Here is a tiny trained network, its code and every weight. The questions are about switching its units off for an input and a class, where a switched-off unit gives its printed mean instead of its output.

import numpy as np


def w(rows, s, z=0):
    codes = np.array(rows[::2]) - 128.0
    scale = np.full(codes.shape[1], s)
    scale[-1] = z or s
    return codes * scale


def f(y):
    return y / 2 * (1 + np.tanh(0.7978845608 * (y + 0.044715 * y**3)))


def log_softmax(a):
    a = a - a.max(-1, keepdims=True)
    return a - np.log(np.exp(a).sum(-1, keepdims=True))


def net(x, mask):
    res = np.array(x, float).reshape(1, 7) / 4 @ E
    y = f(res @ A[0][:, :-1].T + A[0][:, -1])
    res = res + np.where(mask, y, B[0][:, -1]) @ B[0][:, :-1]
    return log_softmax(res[-1] @ U[:, :-1].T + U[:, -1])


A, B = {}, {}
E = w([
[168,228,222,128,76,144,74,213],'x0',
[103,83,98,77,75,82,125,138],'x1',
[175,153,191,130,106,127,120,176],'x2',
[143,98,104,110,155,142,155,124],'x3',
[195,156,94,198,163,53,202,170],'x4',
[154,101,121,140,139,133,134,117],'x5',
[158,94,184,254,113,107,99,88],'x6',
],0.0074)
A[0] = w([
[141,80,84,63,107,144,190,108,251],'n1',
[129,2,119,67,81,92,50,178,54],'n2',
[100,146,80,121,116,168,115,138,177],'n3',
[77,49,229,59,155,223,38,80,66],'n4',
[226,206,114,168,111,94,166,153,37],'n5',
[171,166,71,196,194,242,104,160,109],'n6',
],0.0065,0.0024)
B[0] = w([
[87,192,183,175,151,249,97,87,219],'n1',
[80,173,192,147,174,94,134,182,175],'n2',
[158,157,116,170,98,178,138,34,156],'n3',
[246,187,72,135,167,8,229,185,253],'n4',
[254,185,196,121,105,47,125,115,195],'n5',
[52,131,150,154,156,118,146,117,157],'n6',
],0.0089,0.0054)
U = w([
[123,165,75,95,175,2,196,148,6],'0',
[43,132,235,140,177,148,104,154,230],'1',
[217,146,79,101,45,195,32,44,207],'2',
[86,167,105,201,73,183,94,176,119],'3',
[118,116,237,53,107,157,97,33,85],'4',
],0.0055,0.0023)

Each question gives the input, the list of numbers given to net, and the class t.
The units are the neurons (one row each of A and B). Each row of codes is followed by its name. A weight is (code - 128) times the scale printed after its matrix; where a second scale follows, it is the last column's (A, B and U).
mask holds one flag per neuron, in row order. A switched-off neuron (its flag False) gives its mean, the last column of its row in B, instead of its output. The means were averaged over made-up inputs and are rounded, as every weight is.
A unit's drop is (log p(t) with every unit on - log p(t) with that unit switched off) / (log p(t) with every unit on - log p(t) with every unit switched off).
The circuit of an input: a set's keep is (log p(t) with only the set's units on - log p(t) with every unit switched off) / (log p(t) with every unit on - log p(t) with every unit switched off). Starting from all 6 units, units are removed one at a time, each time the one whose removal leaves the highest keep (on an exact tie, the one counted first), for as long as the keep stays at least 0.8.
circuit, biggest first: the units of the circuit, biggest drop first
unit that matters most: the unit with the biggest drop
top k neurons: the k neurons with the biggest drops, biggest first
drop of u: that unit's drop, to one decimal
input [7,4,-5,0,-7,5,-7], class 0: unit that matters most : n4
input [-5,7,-7,4,3,1,2], class 1: top 2 neurons : (n1 n4)
input [-4,2,0,-8,3,-4,-6], class 3: circuit, biggest first : (n4 n5)
input [-5,5,-2,-4,-3,2,-3], class 1: top 2 neurons : (n2 n1)
input [-2,8,-7,-3,3,-4,-2], class 1: circuit, biggest first : (n4 n1)
input [7,-6,1,-5,6,7,2], class 4: top 2 neurons : (n4 n5)
input [4,0,-6,-2,4,0,-7], class 2: top 3 neurons : (n4 n2 n3)
input [-8,2,-2,5,1,3,-8], class 4: top 2 neurons : (n1 n4)
input [-8,-2,-1,-8,6,6,-4], class 3: circuit, biggest first : (n4 n1)
input [-5,7,2,-1,-4,-5,-7], class 1: circuit, biggest first : (n1 n2)
input [4,3,7,5,6,1,-6], class 2: top 3 neurons : (n4 n2 n5)
input [-2,-7,-1,-3,-7,-3,1], class 0: top 2 neurons : (n4 n1)
input [5,4,1,5,-6,-1,-8], class 0: top 2 neurons : (n4 n2)
input [-8,-5,6,8,4,-7,-7], class 3: circuit, biggest first : (n1 n4)
input [1,8,3,4,6,0,-6], class 1: top 3 neurons : (n4 n1 n2)
input [2,5,-5,8,3,3,-3], class 3: drop of n1 : 0.2
input [-1,-2,6,3,-7,6,5], class 0: drop of n1 : 0.1
input [4,6,-8,-6,-8,1,5], class 0: drop of n2 : 0.0
